Below are the code and all the weights of a small trained network. Each question names an input and a class and asks about switching units off, where a switched-off unit gives its printed mean instead of its output.

import numpy as np


def w(rows, s, z=0):
    codes = np.array(rows[::2]) - 128.0
    scale = np.full(codes.shape[1], s)
    scale[-1] = z or s
    return codes * scale


def f(y):
    return y / 2 * (1 + np.tanh(0.7978845608 * (y + 0.044715 * y**3)))


def log_softmax(a):
    a = a - a.max(-1, keepdims=True)
    return a - np.log(np.exp(a).sum(-1, keepdims=True))


def net(x, mask):
    res = np.array(x, float).reshape(1, 4) / 4 @ E
    y = f(res @ A[0][:, :-1].T + A[0][:, -1])
    res = res + np.where(mask, y, B[0][:, -1]) @ B[0][:, :-1]
    return log_softmax(res[-1] @ U[:, :-1].T + U[:, -1])


A, B = {}, {}
E = w([
[18,130,93,124,55,56,130,54,129,143],'x0',
[189,125,57,131,45,222,133,61,132,60],'x1',
[62,128,3,125,210,165,123,189,124,123],'x2',
[201,130,66,123,168,86,131,53,124,241],'x3',
],0.005)
A[0] = w([
[158,126,82,125,82,175,131,94,132,90,72],'N1',
[175,122,78,133,76,194,127,88,146,79,83],'N2',
[92,122,184,122,181,79,123,163,143,164,86],'N3',
[111,135,160,133,157,86,133,159,136,154,65],'N4',
[72,121,174,126,94,164,131,165,123,67,46],'N5',
[101,125,54,126,163,137,122,158,127,120,79],'N6',
[75,135,24,134,172,169,133,178,127,101,91],'N7',
[154,134,83,128,82,168,128,104,127,96,59],'N8',
[204,122,158,130,174,174,128,179,128,118,27],'N9',
[83,134,199,126,193,74,127,172,134,163,76],'N10',
[164,129,197,121,89,111,127,100,134,138,96],'N11',
[219,126,161,119,180,180,130,185,128,108,5],'N12',
[32,118,107,116,68,91,128,78,131,132,30],'N13',
[180,132,88,136,147,108,135,91,119,193,14],'N14',
[191,120,79,125,159,92,125,73,134,203,21],'N15',
[182,123,250,129,55,107,126,89,125,119,95],'N16',
[162,130,77,125,77,174,127,99,133,91,69],'N17',
[204,123,156,116,173,165,119,174,125,116,27],'N18',
[98,122,176,131,169,88,130,161,126,164,67],'N19',
[43,122,107,127,74,93,131,84,122,135,33],'N20',
[88,126,161,125,112,148,127,162,134,84,30],'N21',
[59,133,102,121,82,82,116,85,130,124,31],'N22',
[79,120,174,133,101,156,131,169,125,62,49],'N23',
[81,134,169,136,105,157,129,171,133,70,56],'N24',
[98,121,60,119,163,143,127,154,128,124,76],'N25',
[94,130,59,135,161,150,121,157,129,131,91],'N26',
[167,138,192,140,89,105,127,103,129,132,84],'N27',
[171,120,97,134,142,115,130,94,122,182,7],'N28',
[94,126,155,135,111,141,117,166,124,81,30],'N29',
],0.012,0.0018)
B[0] = w([
[144,117,139,129,114,124,120,129,41,132,195],'N1',
[149,114,135,126,104,130,126,126,15,132,225],'N2',
[144,118,128,124,104,135,126,124,32,117,226],'N3',
[133,121,128,125,111,134,117,129,76,126,179],'N4',
[195,145,106,69,148,121,114,125,163,134,198],'N5',
[69,108,168,105,132,123,129,133,151,127,191],'N6',
[23,101,175,82,140,129,131,122,163,125,247],'N7',
[142,116,135,128,118,125,125,136,57,132,181],'N8',
[119,148,104,222,114,127,139,126,165,124,210],'N9',
[152,114,134,131,103,124,126,131,14,134,250],'N10',
[57,103,148,101,141,142,130,129,152,126,189],'N11',
[115,154,100,241,112,125,139,123,176,128,227],'N12',
[129,157,107,241,118,132,133,128,168,124,199],'N13',
[187,148,113,76,143,126,111,134,175,120,178],'N14',
[214,148,105,41,154,128,125,129,195,118,204],'N15',
[3,91,178,74,149,126,132,133,164,127,254],'N16',
[140,117,134,129,115,114,123,138,36,134,197],'N17',
[112,153,102,213,116,120,137,119,157,128,203],'N18',
[147,110,131,128,106,137,126,120,57,127,204],'N19',
[129,148,107,226,122,131,138,129,161,133,188],'N20',
[168,140,106,92,141,121,130,120,148,137,167],'N21',
[127,147,106,211,124,139,143,138,152,118,180],'N22',
[199,137,110,70,147,122,123,128,167,134,199],'N23',
[194,139,114,82,147,130,120,127,165,131,193],'N24',
[73,110,164,106,138,127,135,118,146,131,187],'N25',
[71,101,165,105,130,134,131,128,154,130,193],'N26',
[62,110,157,105,146,136,132,128,148,128,185],'N27',
[171,144,112,94,148,126,120,141,157,130,160],'N28',
[165,142,109,96,142,125,122,124,149,132,165],'N29',
],0.026,0.0063)
U = w([
[24,79,204,96,150,138,146,117,156,125,240],'0',
[158,106,143,137,79,127,124,123,1,130,200],'1',
[119,182,94,249,108,131,165,114,173,120,64],'2',
[212,162,105,55,171,113,113,120,175,129,2],'3',
],0.0081,0.00067)

Each question gives the input, the list of numbers given to net, and the class t.
The units are the neurons (one row each of A and B). Each row of codes is followed by its name. A weight is (code - 128) times the scale printed after its matrix; where a second scale follows, it is the last column's (A, B and U).
mask holds one flag per neuron, in row order. A switched-off neuron (its flag False) gives its mean, the last column of its row in B, instead of its output. The means were averaged over made-up inputs and are rounded, as every weight is.
A unit's drop is (log p(t) with every unit on - log p(t) with that unit switched off) / (log p(t) with every unit on - log p(t) with every unit switched off).
The circuit of an input: a set's keep is (log p(t) with only the set's units on - log p(t) with every unit switched off) / (log p(t) with every unit on - log p(t) with every unit switched off). Starting from the 12 units with the biggest drops (on a tie, the unit counted first), units are removed one at a time, each time the one whose removal leaves the highest keep (on an exact tie, the one counted first), for as long as the keep stays at least 0.8.
circuit, biggest first: the units of the circuit, biggest drop first
unit that matters most: the unit with the biggest drop
k most important neurons: the k neurons with the biggest drops, biggest first
drop of u: that unit's drop, to one decimal
input [4,-6,4,7], class 3: circuit, biggest first	[N15]
input [5,-7,6,-6], class 1: 3 most important neurons	[N10, N3, N16]
input [0,-4,-1,-4], class 1: 2 most important neurons	[N15, N10]
input [7,-2,-2,-8], class 3: 2 most important neurons	[N5, N23]
input [8,7,1,-1], class 2: 4 most important neurons	[N13, N20, N22, N10]
input [7,3,0,7], class 2: 2 most important neurons	[N13, N20]
input [0,6,6,6], class 0: 2 most important neurons	[N7, N10]
input [5,3,4,-6], class 3: 3 most important neurons	[N5, N23, N12]
input [4,-7,6,6], class 1: 4 most important neurons	[N10, N16, N3, N19]
input [8,5,7,-1], class 2: 3 most important neurons	[N13, N20, N22]
input [5,-7,-6,5], class 1: 3 most important neurons	[N10, N3, N7]
input [2,5,3,6], class 3: 2 most important neurons	[N15, N14]
input [-8,-7,-7,-7], class 2: drop of N18	1.0
input [1,-4,-6,-8], class 3: drop of N23	0.1
input [8,-7,1,-8], class 2: drop of N22	0.7
input [0,-3,-4,6], class 3: unit that matters most	N15
